Read these off the array that follows.
1) What is the entry just right of the largest entry?
2) What is the entry just right of -3?
[[-129, 19, 124, 110, 35, -71], [66, -176, -367, 151, -191, -119], [142, -100, -98, 262, 72, 5], [373, 661, -513, -332, 316, 201], [-238, -259, 278, -110, -243, -109], [-116, 36, 240, 5, -8, -181], [-36, -54, -77, -88, -318, 72], [5, 77, -137, 32, -145, -18], [-21, 374, 58, -116, -49, 138], [-534, -150, 352, 8, -296, 228], [-117, -182, 102, -78, -194, -111], [-107, -149, -3, -18, -147, -161], [29, 64, -76, -24, 206, 100], [-115, 188, 221, -156, -4, -89]]
1) -513
2) -18

Questions about the array below.
1) Which number is the first entry on the diagonal from the top-right corner?
2) Which number is the bottom-left entry?
3) Which number is the first entry in the row that holds the largest entry?
4) Which number is the entry in the bottom-right corner?
5) Which number is the entry just right of -26.2?
6) Which number is the second entry from the end, reading row by row?
7) Which number is the second entry on the diagonal from the top-right corner?
8) Which number is the entry just right of -19.5?
[[ 18.2  35.6  10.4 -33.9 -35.0  10.6  48.9]
 [ -8.4  -3.1  -0.6   9.6  -4.9  10.9   2.3]
 [ 25.1  19.5  -5.3  -7.5 -19.5 -26.2  29.8]
 [  3.0   9.4 -12.6  -6.5 -23.8   2.4  30.6]
 [-35.0   5.8   3.1 -53.2  10.9   7.6 -31.7]
 [ -1.0 -24.5   6.4  20.1  17.8  10.6 -38.2]
 [ -6.4 -11.0   3.9   1.2   7.0  17.7 -15.8]
 [ 10.9  -9.0   3.4  27.7  -3.9 -15.0  -8.7]
 [ -9.3  -0.4  -6.2  -4.1   1.0   4.7  -0.4]
 [-25.4 -22.2  16.1 -10.1  -3.8  13.7 -36.0]
 [-32.7 -44.2  29.1   5.9  41.2   6.8 -49.6]
 [  4.3 -18.4   0.9  24.2   9.5   7.3 -22.6]
 [  3.4  -4.7   1.8  13.2   6.4   6.9 -17.9]
 [ -5.5   3.5  -7.5  -6.1  -7.1  -2.3  34.1]]
1) 48.9
2) -5.5
3) 18.2
4) 34.1
5) 29.8
6) -2.3
7) 10.9
8) -26.2

[[-1.5, 13.3, -6.9, 7.1, -18.6, 19.0, -7.2, 2.8, 11.1, -27.9], [17.5, -23.6, -20.7, 25.2, 22.1, -32.2, 21.7, 22.2, -38.7, 38.6], [5.1, -27.5, -14.8, 14.3, 3.5, -17.4, -9.3, -15.1, 15.8, -10.8], [-10.3, 16.6, -30.5, -15.1, 38.6, 4.3, -24.3, -11.3, 12.8, -42.3], [1.9, 34.7, -3.5, 34.5, 30.4, -38.7, 50.1, 35.7, 0.1, -12.4], [-5.0, 19.2, 47.1, 23.3, 50.2, -2.7, -13.7, 8.8, -24.0, 10.9], [19.4, 31.1, 39.8, 5.7, 8.1, 7.0, 8.4, -16.9, -37.4, -4.5], [9.6, 4.6, 1.8, -16.9, 37.8, 8.3, -20.7, 6.1, 27.6, 2.4]]
The minimum is -42.3
Which number is the entry just right of 7.1? -18.6
Which number is the entry just left of -24.3? 4.3
The entry just left of 4.3 -> 38.6
Which number is the entry just left of -6.9? 13.3
The entry just right of 35.7 -> 0.1
The entry just right of the largest entry is -2.7
Which number is the maximum? 50.2
Which number is the entry just left of -14.8? -27.5

B =
array([[ -6.824,   7.903, -16.803,  14.821],
       [  0.776,   2.123,   5.444,  -3.855],
       [ -2.895,   8.386,  -6.997,  11.761],
       [  6.043,  -0.920,  19.577, -12.361]])
Rows and columns are numbered from 0.
Give the entry directly below -6.997.
Answer: 19.577
Give the top-left entry.
Answer: -6.824
The entry directly above 5.444 -> -16.803
The bottom-right entry is -12.361
The entry just left of -0.920 is 6.043
The entry at row 0, column 1 is 7.903
Give the entry in row 1 and column 0.
Answer: 0.776
Give the entry at row 2, column 0.
Answer: -2.895
The entry at row 1, column 1 -> 2.123
The entry at row 2, column 1: 8.386
The entry directly above the largest entry -> -6.997

Read these off the row that follows.
1) Find the entry just right of the largest entry.
2) Find the 3rd entry from the right.
3) Find the 4th entry.
[-28  36  -7  33   4 -45 -25]
1) -7
2) 4
3) 33

[[  5.6  53.3   6.5 -26.0  -7.3]
 [-12.6 -24.4  47.5 -14.3   7.2]
 [ 62.8  22.4  49.2 -59.7 -32.3]]
Counting starts at 0.
Report the entry directly below -24.4.
22.4
Report the median of all entries.
5.6
The entry just right of 22.4 is 49.2
The entry in row 2 and column 0: 62.8
The top entry of the column that holds the smallest entry is -26.0
Report the entry just right of the smallest entry.
-32.3
The entry just left of 6.5 is 53.3
The entry at row 1, column 0 is -12.6
The entry directly above the smallest entry is -14.3
Report the entry in the top-right corner.
-7.3
The entry in row 0 and column 2 -> 6.5

W =
[[122 137 123 134 125 126 140 123]
 [141 199 129 162 132  96 195 167]
 [117 163  60 170 156 109 201 105]]
Find the entry just left of 60.
163
Find the entry in the bottom-left corner.
117
The entry directly above 117: 141
The entry directly below 125 is 132
Find the entry directly below 126.
96
Find the entry just right of 109.
201
The entry just left of 170 -> 60
Find the entry just left of the largest entry.
109
Find the entry just left of 109.
156
